Below is a small trained network, with its code and all its weights. Each question gives an input and a class and asks what happens when units are switched off, that is, made to give their printed mean instead of their output.

import numpy as np


def w(rows, s, z=0):
    codes = np.array(rows[::2]) - 128.0
    scale = np.full(codes.shape[1], s)
    scale[-1] = z or s
    return codes * scale


def f(y):
    return y / 2 * (1 + np.tanh(0.7978845608 * (y + 0.044715 * y**3)))


def log_softmax(a):
    a = a - a.max(-1, keepdims=True)
    return a - np.log(np.exp(a).sum(-1, keepdims=True))


def net(x, mask):
    res = np.array(x, float).reshape(1, 8) / 4 @ E
    y = f(res @ A[0][:, :-1].T + A[0][:, -1])
    res = res + np.where(mask, y, B[0][:, -1]) @ B[0][:, :-1]
    return log_softmax(res[-1] @ U[:, :-1].T + U[:, -1])


A, B = {}, {}
E = w([
[108,176,104,155,198,161,82,150],'x0',
[149,155,138,123,191,157,168,172],'x1',
[178,128,202,163,132,122,141,184],'x2',
[93,189,129,138,119,149,177,156],'x3',
[117,131,124,157,102,55,106,163],'x4',
[128,94,175,133,113,142,103,190],'x5',
[147,118,76,164,119,253,136,112],'x6',
[191,163,79,167,94,158,92,154],'x7',
],0.013)
A[0] = w([
[148,165,165,157,147,123,96,196,103],'N1',
[144,176,149,238,207,120,81,254,254],'N2',
[64,168,143,164,75,27,152,163,223],'N3',
[204,48,177,88,23,102,117,167,199],'N4',
[171,152,5,129,164,255,137,117,190],'N5',
[74,220,32,145,109,126,75,127,249],'N6',
],0.0085,0.0038)
B[0] = w([
[146,236,149,80,140,140,38,163,168],'N1',
[213,165,145,105,134,222,154,186,234],'N2',
[90,96,105,38,82,84,99,81,206],'N3',
[227,86,253,117,11,141,188,99,218],'N4',
[214,63,173,46,98,186,164,93,252],'N5',
[143,105,117,137,52,64,181,114,212],'N6',
],0.011,0.015)
U = w([
[218,127,162,32,66,96,187,96,245],'0',
[161,96,2,226,37,83,54,43,39],'1',
[234,211,110,207,170,145,82,221,3],'2',
[60,80,106,148,216,52,154,111,39],'3',
],0.0086,0.0041)

Each question gives the input, the list of numbers given to net, and the class t.
The units are the neurons (one row each of A and B). Each row of codes is followed by its name. A weight is (code - 128) times the scale printed after its matrix; where a second scale follows, it is the last column's (A, B and U).
mask holds one flag per neuron, in row order. A switched-off neuron (its flag False) gives its mean, the last column of its row in B, instead of its output. The means were averaged over made-up inputs and are rounded, as every weight is.
A unit's drop is (log p(t) with every unit on - log p(t) with that unit switched off) / (log p(t) with every unit on - log p(t) with every unit switched off).
The circuit of an input: a set's keep is (log p(t) with only the set's units on - log p(t) with every unit switched off) / (log p(t) with every unit on - log p(t) with every unit switched off). Starting from all 6 units, units are removed one at a time, each time the one whose removal leaves the highest keep (on an exact tie, the one counted first), for as long as the keep stays at least 0.8.
circuit, biggest first: the units of the circuit, biggest drop first
most important unit: the unit with the biggest drop
top k neurons: the k neurons with the biggest drops, biggest first
drop when u is switched off: that unit's drop, to one decimal
input [0,-8,-5,-8,-5,0,2,-3], class 1: most important unit : N2
input [3,3,-6,-3,-6,3,-3,-5], class 3: circuit, biggest first : N4, N5, N2
input [6,-8,-2,-7,-8,3,0,-2], class 1: circuit, biggest first : N4, N2
input [4,-6,-8,3,2,1,-2,-6], class 1: circuit, biggest first : N5, N4
input [2,-8,-1,-4,6,0,2,-3], class 1: circuit, biggest first : N5, N2
input [6,3,-1,4,7,3,6,-2], class 2: top 2 neurons : N4, N2
input [1,-7,2,-4,3,1,8,-8], class 1: top 2 neurons : N5, N2
input [0,-4,0,0,8,-5,4,2], class 1: top 3 neurons : N4, N2, N5
input [6,-6,-2,1,-2,6,1,-6], class 3: drop when N4 is switched off : 0.2
input [-1,-7,4,4,1,-8,3,-4], class 1: drop when N2 is switched off : 0.2
input [1,-3,-5,-2,6,-1,-3,-4], class 1: drop when N2 is switched off : 0.2
